Here is a tiny trained network, its code and every weight. The questions are about switching its units off for an input and a class, where a switched-off unit gives its printed mean instead of its output.

import numpy as np


def w(rows, s, z=0):
    codes = np.array(rows[::2]) - 128.0
    scale = np.full(codes.shape[1], s)
    scale[-1] = z or s
    return codes * scale


def norm(h):
    return h / np.sqrt((h * h).mean(-1, keepdims=True) + 1e-5)


def f(y):
    return y / 2 * (1 + np.tanh(0.7978845608 * (y + 0.044715 * y**3)))


def log_softmax(a):
    a = a - a.max(-1, keepdims=True)
    return a - np.log(np.exp(a).sum(-1, keepdims=True))


def net(x, mask):
    res = np.array(x, float).reshape(1, 2) / 4 @ E
    u = 0
    for l in range(2):
        y = f(norm(res) @ A[l][:, :-1].T + A[l][:, -1])
        res = res + np.where(mask[u : u + 8], y, B[l][:, -1]) @ B[l][:, :-1]
        u += 8
    return log_softmax(norm(res)[-1] @ U[:, :-1].T + U[:, -1])


A, B = {}, {}
E = w([
[90,125,88,230,143,174,98,159,155,86,186],'x0',
[115,102,148,251,102,79,86,149,102,116,110],'x1',
],0.013)
A[0] = w([
[103,75,169,128,205,190,251,94,138,80,159,208],'L0N0',
[58,192,142,182,87,143,94,115,122,165,164,4],'L0N1',
[71,102,145,199,201,165,211,114,183,104,162,39],'L0N2',
[160,78,157,149,105,228,91,61,135,92,111,89],'L0N3',
[124,89,152,2,72,134,146,141,50,102,85,131],'L0N4',
[117,60,142,184,21,126,185,151,136,134,152,197],'L0N5',
[132,134,121,65,143,155,232,70,70,115,104,62],'L0N6',
[124,174,64,126,166,154,99,98,110,132,121,90],'L0N7',
],0.0062,0.0039)
B[0] = w([
[193,172,86,186,119,169,125,160,124,97,71,209],'L0N0',
[169,85,188,47,125,100,99,153,96,98,135,140],'L0N1',
[113,106,90,2,69,143,136,157,105,76,114,180],'L0N2',
[181,96,91,94,69,44,195,111,171,146,171,126],'L0N3',
[115,62,76,185,97,120,105,164,158,22,136,255],'L0N4',
[97,168,83,62,201,110,202,84,176,219,81,189],'L0N5',
[130,145,174,186,157,118,117,57,110,233,157,212],'L0N6',
[27,120,149,123,98,98,126,190,88,218,87,137],'L0N7',
],0.0085,0.0064)
A[1] = w([
[148,171,124,66,152,243,116,63,154,141,205,122],'L1N0',
[180,130,125,197,31,128,2,162,85,129,52,43],'L1N1',
[76,127,185,222,104,97,47,121,39,188,102,4],'L1N2',
[226,48,236,36,38,73,56,108,37,133,103,74],'L1N3',
[103,198,140,203,132,213,115,211,153,57,255,54],'L1N4',
[170,203,120,82,121,157,187,159,165,126,152,116],'L1N5',
[157,158,84,85,79,137,177,93,169,190,58,147],'L1N6',
[140,67,96,164,158,124,122,132,188,138,139,193],'L1N7',
],0.0087,0.0034)
B[1] = w([
[120,171,238,205,193,83,116,172,94,176,149,237],'L1N0',
[122,171,107,95,122,182,203,84,130,121,93,186],'L1N1',
[180,205,245,143,203,157,143,131,103,204,192,197],'L1N2',
[79,38,55,132,108,97,39,187,173,80,182,245],'L1N3',
[106,35,71,59,88,72,81,129,156,87,112,254],'L1N4',
[156,150,173,169,135,137,171,51,118,174,127,203],'L1N5',
[127,145,87,127,100,170,154,118,123,92,110,224],'L1N6',
[167,156,143,100,116,150,147,106,103,136,111,198],'L1N7',
],0.012,0.0086)
U = w([
[86,40,40,82,96,32,59,202,208,23,201,230],'0',
[188,250,238,205,241,52,121,159,87,238,188,206],'1',
[198,208,59,78,74,178,218,27,97,78,52,184],'2',
[67,191,190,60,68,168,64,198,49,137,113,2],'3',
[33,189,206,58,43,165,84,190,62,147,123,2],'4',
],0.013,0.0081)

Each question gives the input, the list of numbers given to net, and the class t.
The units are the neurons (one row each of A and B). Each row of codes is followed by its name. A weight is (code - 128) times the scale printed after its matrix; where a second scale follows, it is the last column's (A, B and U).
mask holds one flag per neuron, layer by layer. A switched-off neuron (its flag False) gives its mean, the last column of its row in B, instead of its output. The means were averaged over made-up inputs and are rounded, as every weight is.
A unit's drop is (log p(t) with every unit on - log p(t) with that unit switched off) / (log p(t) with every unit on - log p(t) with every unit switched off).
The circuit of an input: a set's keep is (log p(t) with only the set's units on - log p(t) with every unit switched off) / (log p(t) with every unit on - log p(t) with every unit switched off). Starting from the 12 units with the biggest drops (on a tie, the unit counted first), units are removed one at a time, each time the one whose removal leaves the highest keep (on an exact tie, the one counted first), for as long as the keep stays at least 0.8.
circuit, biggest first: the units of the circuit, biggest drop first
most important unit: the unit with the biggest drop
top k neurons: the k neurons with the biggest drops, biggest first
k most important neurons of layer l: the k neurons of layer l with the biggest drops, biggest first
drop when u is switched off: that unit's drop, to one decimal
input [-3,3], class 2: circuit, biggest first => [L1N0 L1N4]
input [5,7], class 1: circuit, biggest first => [L1N2]
input [3,0], class 2: top 4 neurons => [L1N3 L0N4 L0N6 L0N5]
input [-8,7], class 0: top 2 neurons => [L1N3 L0N6]
input [0,3], class 2: top 2 neurons => [L0N5 L1N0]
input [-6,-5], class 0: top 3 neurons => [L1N3 L0N5 L0N4]
input [0,2], class 2: top 2 neurons => [L0N5 L1N3]
input [-1,3], class 2: top 3 neurons => [L0N5 L1N0 L0N6]
input [-3,-2], class 2: top 2 neurons => [L0N4 L0N2]
input [-6,-6], class 0: top 4 neurons => [L1N3 L0N5 L0N4 L1N2]
input [-2,4], class 1: top 2 neurons => [L0N2 L0N0]
input [-5,-7], class 1: top 2 neurons => [L1N0 L0N6]
input [1,0], class 2: top 2 neurons => [L0N5 L1N4]
input [-8,4], class 0: circuit, biggest first => [L1N3]
input [-2,0], class 2: top 2 neurons => [L0N4 L1N0]
input [-4,-2], class 0: top 2 neurons => [L1N3 L0N5]
input [0,-1], class 2: 2 most important neurons of layer 1 => [L1N1 L1N0]
input [-5,-8], class 1: drop when L1N0 is switched off => 1.7
input [2,1], class 2: drop when L0N5 is switched off => 1.0
input [-5,-4], class 0: drop when L1N6 is switched off => 0.0
input [-4,-7], class 1: most important unit => L1N0
